Here is a tiny trained network, its code and every weight. The questions are about switching its units off for an input and a class, where a switched-off unit gives its printed mean instead of its output.

import numpy as np


def w(rows, s, z=0):
    codes = np.array(rows[::2]) - 128.0
    scale = np.full(codes.shape[1], s)
    scale[-1] = z or s
    return codes * scale


def f(y):
    return np.maximum(y, 0)


def log_softmax(a):
    a = a - a.max(-1, keepdims=True)
    return a - np.log(np.exp(a).sum(-1, keepdims=True))


def net(x, mask):
    res = np.array(x, float).reshape(1, 5) / 4 @ E
    y = f(res @ A[0][:, :-1].T + A[0][:, -1])
    res = res + np.where(mask, y, B[0][:, -1]) @ B[0][:, :-1]
    return log_softmax(res[-1] @ U[:, :-1].T + U[:, -1])


A, B = {}, {}
E = w([
[69,144,150,175,149,121,150,153,172,132],'x0',
[207,205,133,202,76,55,106,108,149,165],'x1',
[143,108,137,88,123,101,96,133,224,50],'x2',
[178,84,175,248,201,146,75,154,104,83],'x3',
[97,149,72,222,128,171,152,38,163,77],'x4',
],0.011)
A[0] = w([
[177,136,134,114,86,112,86,135,216,87,76],'n1',
[147,140,52,171,164,219,168,2,186,129,107],'n2',
[141,113,170,106,137,113,137,127,115,150,47],'n3',
[154,155,143,109,148,157,146,119,130,121,47],'n4',
[83,141,104,116,107,109,148,138,141,138,63],'n5',
[77,89,128,98,159,160,128,118,104,105,73],'n6',
[110,85,156,118,136,238,174,109,124,127,97],'n7',
[122,141,66,33,120,125,182,97,221,224,96],'n8',
[139,104,96,144,123,127,145,162,151,149,41],'n9',
[91,171,80,52,57,111,177,91,142,161,100],'n10',
[127,111,197,97,128,144,103,144,88,209,91],'n11',
[149,68,161,219,208,146,86,115,59,127,93],'n12',
[71,176,62,76,119,121,136,120,151,215,105],'n13',
[130,155,139,161,141,214,186,124,62,228,79],'n14',
[111,199,146,122,94,157,145,152,166,135,71],'n15',
[85,72,86,89,161,216,90,124,121,85,100],'n16',
[78,182,84,94,98,127,146,87,126,145,114],'n17',
[69,94,141,109,97,178,101,142,115,73,90],'n18',
[173,183,122,200,64,122,92,101,162,240,62],'n19',
[110,135,114,194,83,206,136,62,120,88,114],'n20',
[111,60,119,78,211,154,183,121,122,123,91],'n21',
[134,129,186,92,128,89,93,203,124,186,120],'n22',
[151,72,167,199,105,126,164,146,139,120,18],'n23',
[111,76,132,93,160,167,143,175,125,151,107],'n24',
[133,128,101,100,116,119,122,160,168,69,57],'n25',
[111,141,18,154,128,199,118,34,205,73,118],'n26',
[81,94,77,114,176,196,175,185,124,99,87],'n27',
[130,157,173,130,137,169,157,95,95,161,4],'n28',
[141,172,140,123,134,159,134,113,117,94,58],'n29',
[91,168,97,107,100,131,134,152,161,179,74],'n30',
[85,155,99,181,127,176,133,122,10,249,84],'n31',
[116,104,164,91,140,107,82,182,107,159,129],'n32',
[88,135,142,123,80,99,189,91,109,85,99],'n33',
[124,141,141,105,88,165,45,146,202,69,30],'n34',
[151,105,165,85,105,122,99,128,235,31,85],'n35',
[153,136,204,79,138,88,88,245,125,186,90],'n36',
[152,150,192,147,178,153,81,121,98,104,80],'n37',
[188,213,161,168,77,57,126,135,145,116,62],'n38',
[171,189,138,139,128,108,82,131,160,121,57],'n39',
[165,94,52,168,111,162,165,82,112,114,69],'n40',
[145,91,203,72,116,70,117,221,113,137,111],'n41',
[148,103,152,168,143,164,73,149,133,125,99],'n42',
[177,138,146,93,133,137,182,206,130,161,77],'n43',
[183,98,199,191,185,106,125,183,76,38,90],'n44',
],0.009,0.0036)
B[0] = w([
[153,138,191,65,119,139,175,165,145,106,206],'n1',
[63,97,83,177,104,18,35,146,175,109,234],'n2',
[119,104,90,138,106,119,126,147,141,144,153],'n3',
[111,136,117,108,117,129,137,124,93,118,128],'n4',
[170,105,119,108,121,167,92,122,108,135,164],'n5',
[209,200,181,158,105,97,144,69,94,163,186],'n6',
[169,201,154,160,68,79,155,71,85,143,191],'n7',
[131,85,135,150,233,195,99,124,80,181,251],'n8',
[142,108,137,144,126,146,126,112,143,122,128],'n9',
[155,128,87,137,231,186,114,168,64,178,251],'n10',
[81,132,106,133,90,110,104,147,149,93,206],'n11',
[104,119,96,107,227,202,96,154,94,167,237],'n12',
[137,99,114,93,191,147,89,156,59,181,228],'n13',
[157,52,196,27,94,151,199,221,207,2,217],'n14',
[111,153,140,142,136,172,135,147,92,162,164],'n15',
[191,185,166,176,85,137,146,67,138,124,214],'n16',
[127,105,130,123,152,173,70,145,87,136,208],'n17',
[209,164,169,172,131,108,181,51,128,173,181],'n18',
[182,181,169,166,81,82,192,60,107,199,227],'n19',
[92,79,64,189,88,76,48,150,156,63,202],'n20',
[190,222,127,164,102,130,165,42,143,182,209],'n21',
[48,127,73,203,79,82,87,118,151,108,224],'n22',
[151,122,100,132,126,154,126,149,87,170,162],'n23',
[165,211,154,175,112,84,129,93,153,135,202],'n24',
[140,87,157,109,137,130,181,157,125,100,168],'n25',
[41,100,92,168,86,87,78,155,186,86,247],'n26',
[172,142,123,132,55,93,157,74,75,187,207],'n27',
[137,111,149,86,121,145,149,133,165,99,150],'n28',
[108,135,96,119,112,153,131,109,126,107,135],'n29',
[122,135,94,119,154,178,119,116,93,130,184],'n30',
[118,94,214,16,121,116,248,198,226,16,245],'n31',
[73,122,72,197,88,98,128,154,196,132,210],'n32',
[106,119,114,169,161,144,91,156,121,146,170],'n33',
[130,43,140,92,125,151,197,159,150,117,186],'n34',
[142,45,244,18,163,135,227,212,198,79,232],'n35',
[77,98,29,194,70,93,97,132,176,109,253],'n36',
[110,131,121,57,163,160,97,138,71,159,184],'n37',
[222,238,175,152,104,89,182,49,101,203,223],'n38',
[206,204,150,146,119,114,180,125,96,139,178],'n39',
[99,108,149,164,108,116,104,152,114,105,174],'n40',
[83,113,68,160,60,94,69,134,174,107,245],'n41',
[121,140,97,112,209,215,102,101,61,153,183],'n42',
[63,124,103,132,123,101,95,125,130,109,186],'n43',
[133,117,112,84,207,210,96,128,76,200,243],'n44',
],0.0066,0.011)
U = w([
[78,134,83,169,80,74,35,144,160,116,254],'0',
[135,140,129,110,255,198,75,152,57,197,117],'1',
[181,223,193,157,85,89,194,38,109,193,66],'2',
[134,103,222,40,138,128,224,205,180,68,53],'3',
],0.011,0.00055)

Each question gives the input, the list of numbers given to net, and the class t.
The units are the neurons (one row each of A and B). Each row of codes is followed by its name. A weight is (code - 128) times the scale printed after its matrix; where a second scale follows, it is the last column's (A, B and U).
mask holds one flag per neuron, in row order. A switched-off neuron (its flag False) gives its mean, the last column of its row in B, instead of its output. The means were averaged over made-up inputs and are rounded, as every weight is.
A unit's drop is (log p(t) with every unit on - log p(t) with that unit switched off) / (log p(t) with every unit on - log p(t) with every unit switched off).
The circuit of an input: a set's keep is (log p(t) with only the set's units on - log p(t) with every unit switched off) / (log p(t) with every unit on - log p(t) with every unit switched off). Starting from the 12 units with the biggest drops (on a tie, the unit counted first), units are removed one at a time, each time the one whose removal leaves the highest keep (on an exact tie, the one counted first), for as long as the keep stays at least 0.8.
circuit, biggest first: the units of the circuit, biggest drop first
most important unit: the unit with the biggest drop
k most important neurons: the k neurons with the biggest drops, biggest first
drop when u is switched off: that unit's drop, to one decimal
input [-4,2,5,-6,-5], class 1: most important unit	n8
input [-5,-2,-7,-8,2], class 1: 3 most important neurons	n10, n8, n13
input [-4,5,7,-5,-8], class 0: 3 most important neurons	n36, n41, n22
input [-6,7,8,3,-5], class 3: 2 most important neurons	n35, n1
input [-5,1,7,7,-4], class 1: 2 most important neurons	n44, n31
input [4,-5,0,-5,1], class 1: 2 most important neurons	n8, n10
input [-6,1,8,-1,7], class 3: 2 most important neurons	n35, n1
input [-1,-6,6,-8,-8], class 0: 2 most important neurons	n41, n36
input [7,3,-6,3,6], class 0: 2 most important neurons	n2, n20
input [-2,-1,-2,2,-2], class 0: 4 most important neurons	n35, n10, n8, n13
input [-5,3,-7,-7,0], class 1: 4 most important neurons	n10, n8, n13, n35
input [-2,-8,1,3,8], class 0: 4 most important neurons	n2, n26, n20, n38
input [2,-1,-7,-3,8], class 0: 2 most important neurons	n2, n20
input [7,4,8,-3,5], class 3: circuit, biggest first	n35
input [-8,2,-3,-5,-5], class 0: 3 most important neurons	n36, n44, n22
input [0,-6,-3,3,6], class 0: 4 most important neurons	n2, n20, n26, n38
input [-2,3,-8,-7,5], class 3: 2 most important neurons	n31, n14
input [-5,-5,-6,4,-4], class 3: drop when n38 is switched off	0.1
input [-4,7,7,8,-5], class 1: drop when n44 is switched off	1.2
input [1,5,-8,1,6], class 3: circuit, biggest first	n31
input [-4,-7,-1,6,2], class 2: drop when n7 is switched off	0.3
input [-8,5,3,-7,-2], class 1: drop when n35 is switched off	0.0
